Here is a tiny trained network, its code and every weight. The questions are about switching its units off for an input and a target symbol, where a switched-off unit gives its printed mean instead of its output.

import numpy as np


def w(rows, s, z=0):
    codes = np.array(rows[::2]) - 128.0
    scale = np.full(codes.shape[1], s)
    scale[-1] = z or s
    return codes * scale


def f(y):
    return np.maximum(y, 0)


def softmax(a):
    e = np.exp(a - a.max(-1, keepdims=True))
    return e / e.sum(-1, keepdims=True)


def log_softmax(a):
    a = a - a.max(-1, keepdims=True)
    return a - np.log(np.exp(a).sum(-1, keepdims=True))


def net(x, mask):
    ids = ['βγδεζηθλμξπστψω'.index(c) for c in x.split()]
    T = len(ids)
    res = E[ids] + P[:T]
    r = res
    for j in range(3):
        rows = slice(2 * j, 2 * j + 2)
        q, k, v = (r @ M[0][rows].T for M in (Q, K, V))
        z = softmax(np.where(np.tri(T) > 0, q @ k.T / 2**0.5, -1e9)) @ v
        o = O[0][rows]
        res = res + np.where(mask[j], z, o[:, -1]) @ o[:, :-1]
    y = f(res @ A[0][:, :-1].T + A[0][:, -1])
    res = res + np.where(mask[3:15], y, B[0][:, -1]) @ B[0][:, :-1]
    return log_softmax(res[-1] @ U[:, :-1].T + U[:, -1])


Q, K, V, O, A, B = {}, {}, {}, {}, {}, {}
E = w([
[151,82,141,80],'β',
[182,85,138,76],'γ',
[186,102,145,100],'δ',
[185,100,145,120],'ε',
[183,119,149,126],'ζ',
[158,80,139,104],'η',
[222,99,135,130],'θ',
[115,26,123,71],'λ',
[144,44,131,58],'μ',
[145,97,143,134],'ξ',
[254,128,168,129],'π',
[220,60,151,97],'σ',
[186,42,140,120],'τ',
[190,131,155,207],'ψ',
[68,101,134,212],'ω',
],0.0096)
P = w([
[104,139,138,130],'0',
[125,141,79,134],'1',
[103,127,148,138],'2',
[83,157,141,111],'3',
[135,112,131,156],'4',
[122,145,48,132],'5',
[114,115,162,148],'6',
[64,170,136,97],'7',
[155,95,137,172],'8',
[117,151,4,127],'9',
[130,103,170,161],'10',
[55,188,123,83],'11',
[164,78,143,185],'12',
[139,146,51,78],'13',
],0.027)
Q[0] = w([
[114,172,146,96],'h1',
[140,145,84,125],'h1',
[147,104,109,140],'h2',
[125,137,112,122],'h2',
[127,104,255,135],'h3',
[148,108,48,163],'h3',
],0.051)
K[0] = w([
[133,161,40,104],'h1',
[104,197,127,54],'h1',
[118,123,169,122],'h2',
[117,167,95,99],'h2',
[68,247,59,46],'h3',
[153,77,254,144],'h3',
],0.035)
V[0] = w([
[118,4,116,33],'h1',
[23,85,90,227],'h1',
[162,73,79,178],'h2',
[143,140,103,100],'h2',
[132,180,108,68],'h3',
[191,88,161,97],'h3',
],0.029)
O[0] = w([
[212,162,178,4,172],'h1',
[58,23,112,56,254],'h1',
[221,113,119,124,144],'h2',
[124,169,109,163,114],'h2',
[99,167,145,176,163],'h3',
[201,137,157,154,63],'h3',
],0.022,0.0089)
A[0] = w([
[168,83,54,167,117],'n1',
[92,115,128,182,69],'n2',
[145,142,114,110,5],'n3',
[119,108,125,155,18],'n4',
[100,214,124,124,106],'n5',
[162,91,81,138,78],'n6',
[135,134,104,145,212],'n7',
[131,75,191,137,150],'n8',
[159,164,68,120,26],'n9',
[147,120,42,118,163],'n10',
[143,72,221,162,89],'n11',
[95,116,252,144,111],'n12',
],0.018,0.015)
B[0] = w([
[92,65,45,103,216],'n1',
[112,162,164,48,233],'n2',
[106,4,41,220,150],'n3',
[248,134,143,219,175],'n4',
[87,68,185,109,179],'n5',
[81,104,155,183,177],'n6',
[194,235,110,164,173],'n7',
[141,216,123,121,253],'n8',
[31,59,153,200,159],'n9',
[184,164,168,162,230],'n10',
[139,131,185,68,176],'n11',
[125,48,71,230,200],'n12',
],0.023,0.021)
U = w([
[152,192,235,156,136],'β',
[250,101,218,132,74],'γ',
[164,117,67,139,109],'δ',
[124,168,104,191,44],'ε',
[124,220,62,47,187],'ζ',
[101,59,159,79,26],'η',
[109,145,101,113,234],'θ',
[31,181,128,152,121],'λ',
[161,106,94,62,141],'μ',
[190,190,129,155,126],'ξ',
[81,104,238,97,36],'π',
[18,119,62,84,152],'σ',
[61,137,200,3,235],'τ',
[236,171,197,55,151],'ψ',
[106,109,172,181,1],'ω',
],0.0057,0.0093)

Each question gives the input, a string of symbols that net reads in full, and the target symbol t.
The units are the heads (2 rows each of Q, K, V and O) and the neurons (one row each of A and B). Each row of codes is followed by its name. A weight is (code - 128) times the scale printed after its matrix; where a second scale follows, it is the last column's (O, A, B and U).
mask holds one flag per unit, heads first, then neurons. A switched-off unit (its flag False) gives its mean, the last column of its rows in O or B, instead of its output. The means were averaged over made-up inputs and are rounded, as every weight is.
A unit's drop is (log p(t) with every unit on - log p(t) with that unit switched off) / (log p(t) with every unit on - log p(t) with every unit switched off).
The circuit of an input: a set's keep is (log p(t) with only the set's units on - log p(t) with every unit switched off) / (log p(t) with every unit on - log p(t) with every unit switched off). Starting from the 12 units with the biggest drops (on a tie, the unit counted first), units are removed one at a time, each time the one whose removal leaves the highest keep (on an exact tie, the one counted first), for as long as the keep stays at least 0.8.
units of the circuit, in order: the units of the circuit, biggest drop first
top k neurons: the k neurons with the biggest drops, biggest first
which heads matter: for each layer, one digit per head in row order, 1 if its drop is at least 0.15 and else 0, layers parted by /
input ψ δ ξ ω ε ω μ ζ ζ η τ η λ, target ψ: top neuron => [n1]
input η μ λ σ μ θ δ σ δ ζ, target ω: units of the circuit, in order => [h1; n9]
input ω σ ζ ω δ η β ζ σ δ ζ, target γ: which heads matter => 111
input δ ε δ ψ, target ξ: top 3 neurons => [n7; n2; n12]
input δ ω ξ δ β ζ ω τ π, target τ: top 4 neurons => [n11; n8; n2; n1]
input λ σ ω ζ β ω β ω δ γ, target σ: which heads matter => 111
input δ δ θ ζ δ θ ζ ω ξ β, target σ: top 3 neurons => [n1; n6; n2]
input δ ω β δ ξ π η η η σ, target ψ: units of the circuit, in order => [h3; n12]
input μ η μ ω ζ, target τ: units of the circuit, in order => [h3; n12]
input γ ε ζ γ, target ξ: which heads matter => 110
input ω δ δ γ β η ζ ε, target ψ: units of the circuit, in order => [h2; n12]
input π τ γ η τ ε μ τ ξ ζ β ζ, target ζ: which heads matter => 111
input γ ω ψ η ζ μ δ δ, target η: top 2 neurons => [n3; n8]
input γ γ ψ ε σ σ λ δ σ δ ω η, target β: which heads matter => 011
input θ π ω ζ τ ξ ζ, target ψ: units of the circuit, in order => [h1]
input σ σ ζ μ ω η λ ζ π σ, target ζ: top 2 neurons => [n12; n1]
input ζ δ δ π, target β: which heads matter => 110
input μ ω θ η ε ω λ η θ μ ε λ, target η: units of the circuit, in order => [h1; n3; h2; n9]
input ω γ ψ ω θ δ θ ψ δ ζ ε λ, target ζ: units of the circuit, in order => [h2; h3; n12]
input λ ε δ ζ δ τ ζ θ, target γ: top 3 neurons => [n1; n10; n12]
input γ ζ μ, target δ: which heads matter => 100
input λ ζ σ λ ω ω δ, target τ: units of the circuit, in order => [n2; h1]
input θ π γ σ η ζ ω, target τ: which heads matter => 100
input σ β σ τ γ ω β ζ, target σ: units of the circuit, in order => [h1]
input σ δ ζ ε, target β: which heads matter => 110
input ε ω δ θ ζ δ δ μ μ ω, target η: top 3 neurons => [n3; n2; n8]
input γ θ δ λ ψ θ ζ β ξ, target σ: which heads matter => 001
